[-299  175 -108 -167  215   79   53  105  397 -110   35  416 -181 -141
 -126    8 -281 -666  284  -82  248  180  291  237 -123  156   83   26
  -82  542    9  585 -122   -9   -1 -302  369]
j_443
[ -61  200 -108  310 -102   -6  -15 -433  185  -82 -192  373  132    8
 -187   88  461   48 -387  212   61  213 -435  202  542  114  171 -276
  -51   56  410 -227 -339  202   77 -192   97]
j_208
[-140 -163 -357  -79  161  148 -162  -38 -160  -91  198  489   50 -123
  -12  280  -72 -486  106 -248   42   74  104  163 -438  -36   85 -140
 -174  328   86  -28  176 -306  360 -204  -42]
j_490
[  -7  314   77  285  -87  -16  152 -310  266  -51  -61  355  153    6
  106 -156  350  172 -437  223   47  137 -414  184  269  287   69  -82
   93  -82  221 -159 -395  275  121  -39  180]
j_814
[-310  418  -30 -225  275  -81  103  373  453  -71   21  235 -120 -174
   90 -111 -504 -714  292 -209   25   44  447  158 -493  129 -187  203
  100  523  -83  557   48   52 -133 -229  292]
j_592
[ -96 -129 -289   99  292  -83   -3 -182  -26  -86  225  463  142 -117
  168    5   19 -496   -5 -340 -190  144  161  156 -303  189   46 -109
   21  322  209  -96  259 -292  350   29   15]
j_424
[-259  142  -67 -148  343  -18   48   56  362 -150   64  264  -81  -84
  226  -62 -310 -755  138 -316  -22   65  341  147 -211  265 -148   26
  197  519  -18  514   92  -55  -96 -169  187]
j_490
[ -50  451  -79  214  -78  -95  107 -320  302 -214 -192  600  105    5
 -162 -126  359   97 -360  372  -74  297 -539  171  281  210  127 -128
   -3 -117  180 -250 -398  255  139 -211  185]
j_208
[-345  352   17 -143  242 -274  111  487  367  -48   45  187 -299 -111
   99   13 -600 -808  153 -192   99  173  313  306 -214   98  -77  138
  246  379  -76  358   94  -25 -222 -203  173]
j_387
[-292  180  -56  -54  278   -2   61  189  399  -63   57  482  -82 -165
  185 -122 -293 -623  138 -232  194  132  260  230 -374  112  -58  -82
   25  575   11  560   98   15  -65 -321  257]
j_158
[-163 -328 -318  157  125  -57 -171 -166   27   65  145  485  198  -66
  147   54  -40 -310  -42 -281   -8  152   -7   79 -182  231   86 -323
  -66  499  294  -21  332 -105  202  -19    2]
j_991
[-153  468 -115  237 -178  -61   33 -411  389 -122 -159  511  240  -72
 -184 -104  360  106 -368  285   -5  209 -377  126  370  256  243 -236
  113  -13  219 -216 -244  167  -31 -231  246]
j_424
[-109 -130   45 -231  -90  -31 -180  269 -102  260  -42 -279 -374 -137
  -26  232 -198  -28  350 -351  248 -195  150   68   24  -86  151   74
 -406  -78   50   94  -77  -34  184  -23  -11]
j_490
[ -23  449   56  270 -143  -90  112 -456  336  -42  -69  434  137  -61
  174 -138  324   44 -545  254  233  162 -479  141  294  374   58 -262
  -82   13  355  -85 -522   70  292   77  236]
j_387
[-131 -223 -260  126  217 -213 -104   -6   83  160  184  340  200 -101
  158  -86  128 -209  -33 -225 -250  160   73    9 -184   51  -80  -64
  -36  198   66   20  429  -20   75  -44  -79]
j_208
[-134 -131    1  -81 -198   58  -10   89    6 -289 -239  226 -179  109
 -234 -168  151 -369  396  104  -18 -163  169  -23  196  129 -127  161
  -88  145  -52   72 -106  121 -304  136   33]
j_424
[ -78 -344 -201  -27   87    8  -59  -35   -9  -62  220  427  170  -35
  166  104 -192 -502  152 -330 -237  -11   24   35 -127  311 -141  -16
   77  499  256   70  276 -204  269   86  -59]
j_443
[-153   74   51  -66  344 -220   68  231  317   -8   26   75 -181  -58
  154 -131 -523 -805  150 -152  216   33  335  123 -346  110 -176   -9
   19  552  160  565   -7  -77 -209 -117  184]
j_387
[-156  493 -117  306  -38 -308   80 -401  484 -104 -241  477   51 -167
   63 -260  390 -153 -381  176   -9  185 -381  126  403  525  220 -290
  -33   14  314 -165 -329  154   96 -220  253]
j_128
[-115  372  -42  395 -200  -89   -1 -392  353  -33 -228  467  192   12
 -121 -191  433  128 -392  211  104  141 -452  138  300  232  101 -290
  -31  -56  273 -268 -493  334   26 -165  201]
j_378
[ -63  546   24  263  -83  -82   35 -334  456  -43 -187  473  100  -41
  109 -256  244  130 -369  259   55  120 -462   43  301  383  131 -224
   54  -88  106 -142 -270  142  -16  -81  126]
j_414
[-106 -273   13 -168  -91   94 -247  100 -136  105 -115    3 -279 -132
  -54  109  103   -3  433 -330  311 -280   47  -17  144   71  135  -79
 -321  -63  -10  146  -78  -59  115 -126  -48]
j_158
[-163  -78 -378  217  111 -207 -127  -51   20  -45  147  516  249 -153
  193   43  -89 -474 -120 -409    7   99  209   60 -623   69  -45 -167
   72  349  158 -102  383 -279  223    8   34]
j_443
[-165 -141   -1 -122 -182  169 -181   98  -23 -194 -172  105 -165  190
 -279  -83  -47 -189  484  202  105 -206  162  -89  194  -78 -123  126
 -228  143 -107  166   24   22 -364   99  -19]
j_158
[-137 -218 -258   62  119  -48 -302  -51  -13   -1   87  444  181  -84
  116  114   32 -265  113 -278   42  111   76   48  -57  368   47 -210
  -14  343  138   75  148  -80  209  -76    0]
j_991
[-130 -211   21   57  -79  -82 -163  191 -116  324 -112 -158 -285 -195
  154   47  100  -46  273 -495  195 -339   77   -1  -37  -73  137 -114
 -181    7  119   74  199    9  -42  -32 -104]
j_387
[-277 -156 -332  103   38  -98 -202  -25  144  -12   52  558  197  -79
  -13  -13  -79 -320   50 -117  -55  215   71   29 -277  130   58 -257
   14  320   18  -11  423  -33  -71 -206  -62]
j_443
[-204    0  -77  -59  148 -244   91   63  379  -75   12  259 -310 -163
  214  -41 -180 -863   62 -460  181   39  281   30 -304  312   -4 -118
    2  531   59  553  -59  -24   47 -115  189]
j_592
[-100 -294  -97  -14  122  142 -261 -113  -87  137 -121  -35 -288 -104
   -1   56  140 -128  405 -336  355 -224  136   39  120   80  176 -211
 -444   96  122  166 -122   17   68 -147   -5]
j_128
[-212 -239 -160  188   91 -223 -113   37   -2   98  131  330   99   28
  186   96  -70 -389  -72 -220 -191  203  -11  158   23  262   57  -82
  160  406  326   90  276   90  128  -10  -22]
j_443
[-149 -103   72  -51 -191  105  -56  107   42  -64 -121  214 -206  107
 -158 -258  153  -52  345  181   76 -194   21  -77  264   85 -132  234
 -395   35 -156  194 -125  107  -90  160  112]
j_814
[-236   15 -336   72   47 -272  -95  -32  137   30  145  257  205 -171
   45   76  -23 -272 -102 -200 -256  168  124   54 -296  179   82 -108
  -28  283  127  -32  336 -149  232 -117   26]
j_991
[   6 -393  -20 -115    1  -26 -377  167 -268  148  -65 -254 -346 -176
  202  324  -91 -183  332 -364  432 -300  134    6   61  -10  183 -157
 -261   31  171  229   16 -245  132  -55 -132]
j_490
[  22  124  -46  368 -130  -48 -120 -392  122  -46 -162  365   56  -30
  -39   -8  477  -57 -364  122   84  100 -437  148  217  215  245 -331
  -53  -30  442 -248 -539  273  217 -267  113]
j_414
[-179 -181   31 -160  -71   69 -133  243  -37 -110 -204   39 -336  149
 -220 -156 -111 -428  465   21   -1 -173  209  -83   62 -106 -130  204
 -293   77 -146   28   -3  149 -347  -59   22]
j_814
[-127 -211 -348   68  218  -96  -98  -10 -142  -44  289  342  175  -39
   60  134  -90 -306   37 -214 -133   73   89  143 -308  168   -6   46
   68  228   44  -56  222 -213  398   45   22]
j_814
[-114  403  -88  190 -100  -81   69 -396  416   10 -133  427  111   -3
  -63 -171  321   20 -398  272  111  243 -342   87  119  302  129 -209
 -181    3  175 -108 -497  365  133 -147  274]
j_414
[-195  111   -7 -150  270 -349  196  130  458   28   62   73  -75  -87
  110 -124 -392 -813   38 -249   64  117  403   16 -254  232 -192   66
  103  485  102  427   83   18 -312  -42  221]
j_387
[ -65 -285  161 -123 -243  539 -249   78 -149 -114 -256   72 -156  271
 -273   41   25 -168  510  117  167 -214   92  -58  217 -168 -185   60
 -396  293   70  132 -185  340 -356  -91  -75]
j_387
[-184  -52  106 -131 -252  267 -181  105  147 -141 -234  248 -104  212
 -161 -129   15 -173  351  256   72  -80   55 -109  261   71 -151  178
 -182  155  -82   96    8  275 -441   43  -76]
j_592
[-246  101  -76 -164  226 -135  137  104  552  -20  105  365 -244 -172
  161  -76 -400 -691  231 -114  249  213  260  113 -255  248   30 -163
 -111  550  -50  680   68  -77 -107 -189  214]
j_443
[-312  311  -64   14  260 -143  298  147  459   -1   98  179 -104  -75
  215 -137 -294 -557   18 -328  -19   98  235  250 -326   83 -188   35
  248  420  -98  387   42   54    9 -119  342]
j_378
[-234 -167  -74   -6 -158  -69 -210  -17  136  289  -66 -106 -134 -224
  -20   27   75    0  204 -482  298 -220  296  -66  -59  -39   68 -114
 -444   73   64  118  127   43  -82   21   -2]
j_387
[-308  -40 -139  -84  287 -126  133  -32  405  -10   12  278 -229 -133
   76  -73 -171 -894  155 -250  258  198  303  204 -148  358   53 -191
 -122  628  132  590 -143    6  105 -264  337]
j_443
[ -75  161  -53  274 -142 -142  -25 -435  266  -16 -139  419  170   12
   16 -172  530   21 -236  235   20   64 -417   86  484  569  183 -221
   20   20  351  -65 -465  320   95  -90  191]
j_424
[ -93 -247   84   55 -233   76 -186   12   15  -89 -279   34 -135  201
 -261 -196  129 -191  324  -74  168 -274  214 -130  128  -71 -191   64
 -288   90   37   24 -141  226 -455  130  -81]
j_158
[ -34  165   39  165 -192 -189  -53 -256  370  154  -26  272  171   24
  -46   20  313  215 -364  218   16  261 -412    8  507  268  148 -150
 -230  -35  275   -8 -297  320  117 -298  111]
j_158
[-247  339  -52 -172  309 -120   79  301  303 -142  146  188 -155 -105
   49   94 -581 -692  199 -281   94   25  436  211 -310   94 -154  248
   65  442  -43  448   61 -192  -89 -173  213]
j_128
[-119 -142  151 -245    0  233 -246  197 -262  243  -98 -215 -245  -94
   80  263   67   33  394 -298  218 -256  118   98   96 -114   76   22
 -217 -125  109   71  -18   65  -41 -136 -154]
j_490
[ -32  420   55  342   19 -123  137 -395  345  -60 -187  561  145   26
  137 -282  338   29 -442  208  -30  165 -571  115  259  307   66 -235
   50  -23  334 -206 -375  286   55 -245  250]
j_378
[-106 -147 -240   32  175  -41  -74  -81 -112  -11  205  450  225 -100
  302   88  -20 -435  -61 -357 -168   50  112   19 -283  136  -86 -105
   39  435  233   31  382 -234  258    7   58]
j_424
[ -83   75  180  -79 -203  189  -68   35   95 -105 -143  168 -134  135
 -105 -207   70   70  298  319   61 -133  -44 -136  279  -17 -119  140
 -295    4  -95  188  -75   93 -246   85  119]
j_814
[-102 -213   86 -134 -236  185 -186    0  -44 -167 -236  222 -112   95
 -206  -96  114 -264  446  237  124 -253   53 -121  290  156 -114  116
 -382  232  201  146 -111  108 -323  124  -30]
j_387
[-226   72  -69 -172  273   -3  101    4  269 -170  -69  102  -62  -88
   33    5 -354 -899  141 -224  136   66  415  171 -210  226 -158 -121
  106  639  259  313 -129  118 -293 -208  252]
j_128
[-197 -106 -254  166  200 -295  -79   39  -91   65  123  362   24  -75
    4    4   43 -438  -20 -474 -227   45  161  110 -282   15 -106  -38
 -116  186  173 -147  184  -39  154  -61  -37]
j_128
[-230    5 -286  168  135 -210 -111   71   58  -38  171  476  226  -38
  365   69  -23 -357  -90 -172 -200  118   52  123 -178  190 -123   15
  210  368  124  126  489 -195  225   86   41]
j_490
[ -85  -88  120   13 -259   83 -103   77  162 -141 -166  264 -190  205
 -103 -171   84  -93  310  255  -20  -65  -49  -67  329   46 -158   96
 -362  189  -13  297 -145  241 -208   61    6]
j_424
[-116 -100   -1   -2 -260  132  -96   29  123 -261 -186  363 -219  172
 -244 -166   -9  -39  438  253   13 -208  -80 -108  293   22 -136  127
 -315  128 -105  141    3   46 -228  147   52]
j_414
[-135 -118  -24  -66   90  144 -205  133 -143  175  -10  -42 -241 -139
   97  246   44  155  315 -327  258 -178    0  132  177  -36  166  -27
 -161  -16  -50  253  122 -107  187 -173  -33]
j_208
[-226  -85   57 -100 -247  155   -3  122  120  -70 -133  348 -137  162
 -275 -234  226 -105  378  218  -93  -64   12  -48  257   46 -247  190
 -448   99 -203  143 -186  349 -216    2   38]
j_378
[-162 -295   65 -142 -407  325 -112   24   -6 -136 -186  139 -156  199
 -431  -49  119    9  455  366   67 -123   55 -105  472   26   -9  157
 -518  198  -33  112  -82  286 -340   89   14]
j_814
[-211  187   -7 -189 -178  391 -132   12   73 -400 -178  447 -146  119
 -291 -114  -36   62  445  701  214  -14  -30   55  311   49  -62  164
 -481   76 -268  210 -139   30 -201  -43   99]
j_387
[-193 -189 -129  -83   73   28 -197  171 -259   85  -79  -55 -350 -182
  -35  163  -48 -200  355 -428  254 -264  189  115   19 -111  160  -27
 -213   42  -11   48  146 -214   78  -70   -7]
j_208
[ -73 -232   -5  111 -139 -155 -142  133  -67  171  -48   23 -295 -153
  108  106  195  -46  255 -594   84 -263    6   -5  148   23   44 -140
  -99  -22   85   76   66  -34  103   80  -96]
j_128
[-186   27  -13   -9  205 -207  138  112  470  -41   16  317 -149 -142
  232 -146 -238 -720  114 -322   90   61  206   47  -87  346  -80 -125
  215  551   58  507  156  -41 -165 -108  160]
j_592
[-227 -253 -336    9  131 -333 -153 -123  218   67  115  466  175 -117
  147 -125  -38 -497   19 -256   -1  131  175  -62 -283  263 -139 -189
 -244  350  167   83  236  -91  132  -17  117]
j_424
[ -23  327  -93  276 -186   45  -71 -383  257 -321 -124  590   82  -31
  -49   15  131  -18 -299  290  207  122 -423  141   99  234  183 -280
  -36  109  280 -110 -383    0  221 -149  130]
j_592
[-106 -109   69   22 -222  115  -96   55   80 -168 -225   33  -59  224
 -195 -176 -126  -79  326  194   37 -215  119  -81  254   98 -174  224
 -129  190   34   28    6  183 -370  226   -4]
j_592
[-259  308  -41  -73  316    5   63   77  391 -122   83  430 -118 -122
   99 -110 -367 -500  190   21  154  143  150  220 -242  183   20   -9
  -94  487   50  556  -42  -55   60 -282  382]
j_814
[-136  221  -80  469 -175 -239  -75 -185  296  -28 -215  542   97   24
  -90 -137  306  106 -294  238  124  193 -434  221  249  212  136 -232
 -124  100  365  -76 -331  379   64 -164  175]
j_208
[  82  396  -65  242    2 -204  -48 -327  286 -124 -182  553   60  -86
  259 -184  344 -235 -412  126   90   84 -462  -98   57  421  164 -238
   70  -50  200 -129 -278  -16  177 -223  105]
j_592
[-224  -67 -334  116  224 -279    4  -55  243   65  199  476    4 -142
  352 -101  -71 -571 -102 -335 -197  202   13   82 -271  246   13 -169
  -97  349   40  -15  393 -169  306 -121   35]
j_208
[-108 -221  -84  -63  -37  -42 -241   28  -55  177  -48 -192 -185 -213
   67  184  -11 -282  207 -558  176 -248  291  -67  -35   -4   55 -175
 -245  197  183  139   56  -59  -41  -25  -72]
j_128
[-251  372   13 -216  257 -281  257  288  490  -34   75  194 -174 -111
  171  -86 -481 -680   32 -197   74  148  404  112 -447  134 -123  187
   11  393 -116  503  126  -21 -244 -185  192]
j_424
[-170   19 -276  -34  238   17   -6 -141   -4 -103  170  476  110  -46
  133   53 -203 -430  -15  -62  -41  220   41  147 -213  185   65 -208
  -62  326   59 -110  225 -228  218 -203   95]
j_424
[-242  228  108 -132  166 -318  209  433  535   81  244  134 -233  -22
  395  -64 -444 -654   61 -175 -133  219  200  181  -95  202 -203  223
  105  439  -87  634   91   94   57 -137  222]
j_158
[ -97   14   29 -230 -195  230  -65   90   88 -295 -162  309 -216   99
 -250  -48    5 -296  404  130   24 -123   67 -114  139   -4 -241  172
 -325  141 -182  166 -198   50  -88  -51   69]
j_592
[-250  233   55 -130  448   42  122  226  135   69   17  186 -209  -39
  133 -147 -370 -623  155 -316  255  -19  337  222 -407   20 -162   83
  -67  417  -48  437  -84   62 -141 -275  273]
j_208
[-172  151 -203 -174  126 -179   29  257  124  -58  273  442  -10 -142
  193   42 -265 -323  157   80 -246  202    7  118 -200  202   -6  203
    3  143 -128   67  352 -219  259   40   10]
j_387
[-145 -272 -311  144  109 -268 -174 -122   66    2  104  509   77 -124
  145  -13   93 -445  -18 -209 -170  185  -58  -41  -71  254   85 -308
  -97  347  188   61  289 -163  223  -54  -43]
j_378
[-279  -11  -17 -111  289 -200  249  225  350   47  170  359 -256  -60
  168  -87 -267 -830  179 -429  -39   42  249  163  -89  168 -261  111
  -25  575   81  517   93   22  -56  -89  251]
j_128
